Below is a small trained network, with its code and all its weights. Each question gives an input and a class and asks what happens when units are switched off, that is, made to give their printed mean instead of their output.

import numpy as np


def w(rows, s, z=0):
    codes = np.array(rows[::2]) - 128.0
    scale = np.full(codes.shape[1], s)
    scale[-1] = z or s
    return codes * scale


def f(y):
    return y / 2 * (1 + np.tanh(0.7978845608 * (y + 0.044715 * y**3)))


def log_softmax(a):
    a = a - a.max(-1, keepdims=True)
    return a - np.log(np.exp(a).sum(-1, keepdims=True))


def net(x, mask):
    res = np.array(x, float).reshape(1, 4) / 4 @ E
    y = f(res @ A[0][:, :-1].T + A[0][:, -1])
    res = res + np.where(mask, y, B[0][:, -1]) @ B[0][:, :-1]
    return log_softmax(res[-1] @ U[:, :-1].T + U[:, -1])


A, B = {}, {}
E = w([
[159,148,137,107,123,132,135,131,150,134,107,138],'x0',
[47,89,174,71,171,252,122,65,172,227,126,61],'x1',
[189,28,78,156,93,182,210,132,172,205,254,181],'x2',
[95,110,125,81,188,157,218,191,42,99,82,156],'x3',
],0.0073)
A[0] = w([
[179,124,77,171,76,86,111,166,144,112,167,158,142],'n1',
[156,140,95,139,133,79,191,226,65,53,105,185,12],'n2',
[54,139,171,83,183,169,143,145,116,121,84,99,126],'n3',
[71,134,187,88,168,130,117,111,141,135,74,80,69],'n4',
[110,212,193,146,116,56,2,103,130,79,75,72,202],'n5',
[107,146,177,85,197,131,111,131,81,100,58,96,83],'n6',
[170,90,80,161,92,106,130,94,139,129,181,157,213],'n7',
[160,117,105,193,75,103,139,125,143,130,175,175,140],'n8',
],0.0067,0.0011)
B[0] = w([
[104,202,56,139,81,45,105,62,74,103,86,140,208],'n1',
[157,2,164,117,131,236,172,199,211,212,243,100,254],'n2',
[74,116,123,58,106,141,86,134,102,96,123,184,191],'n3',
[62,144,137,49,163,117,63,122,102,84,111,177,184],'n4',
[165,86,176,162,115,230,183,159,238,221,248,100,250],'n5',
[98,146,72,103,118,87,79,102,88,68,91,177,195],'n6',
[149,172,60,163,65,79,128,33,86,133,72,98,194],'n7',
[170,193,85,150,75,64,123,36,123,96,113,134,195],'n8',
],0.0066,0.0081)
U = w([
[168,98,131,176,112,144,166,135,166,177,178,83,215],'0',
[120,57,191,102,170,176,145,165,155,155,168,117,176],'1',
[118,200,77,114,121,61,88,106,54,6,2,170,10],'2',
],0.0072,0.0011)

Each question gives the input, the list of numbers given to net, and the class t.
The units are the neurons (one row each of A and B). Each row of codes is followed by its name. A weight is (code - 128) times the scale printed after its matrix; where a second scale follows, it is the last column's (A, B and U).
mask holds one flag per neuron, in row order. A switched-off neuron (its flag False) gives its mean, the last column of its row in B, instead of its output. The means were averaged over made-up inputs and are rounded, as every weight is.
A unit's drop is (log p(t) with every unit on - log p(t) with that unit switched off) / (log p(t) with every unit on - log p(t) with every unit switched off).
The circuit of an input: a set's keep is (log p(t) with only the set's units on - log p(t) with every unit switched off) / (log p(t) with every unit on - log p(t) with every unit switched off). Starting from all 8 units, units are removed one at a time, each time the one whose removal leaves the highest keep (on an exact tie, the one counted first), for as long as the keep stays at least 0.8.
units of the circuit, in order: the units of the circuit, biggest drop first
unit that matters most: the unit with the biggest drop
k most important neurons: the k neurons with the biggest drops, biggest first
drop of u: that unit's drop, to one decimal
input [-5,-1,1,0], class 2: unit that matters most -> n5
input [-2,3,-8,-3], class 1: units of the circuit, in order -> [n5; n4]
input [-7,7,0,6], class 2: units of the circuit, in order -> [n2; n5]
input [-7,7,-4,3], class 2: 2 most important neurons -> [n2; n6]
input [-5,-3,5,-2], class 2: units of the circuit, in order -> [n5; n2]
input [3,2,0,1], class 2: 2 most important neurons -> [n2; n5]
input [2,-5,1,-7], class 2: 2 most important neurons -> [n2; n1]
input [5,-7,-3,2], class 1: 2 most important neurons -> [n2; n7]
input [7,-4,0,6], class 1: 3 most important neurons -> [n2; n7; n8]
input [7,-6,-4,-4], class 0: drop of n3 -> 0.0
input [3,-8,-7,-8], class 0: drop of n5 -> 0.9
input [-1,-4,-7,0], class 0: drop of n5 -> 0.4
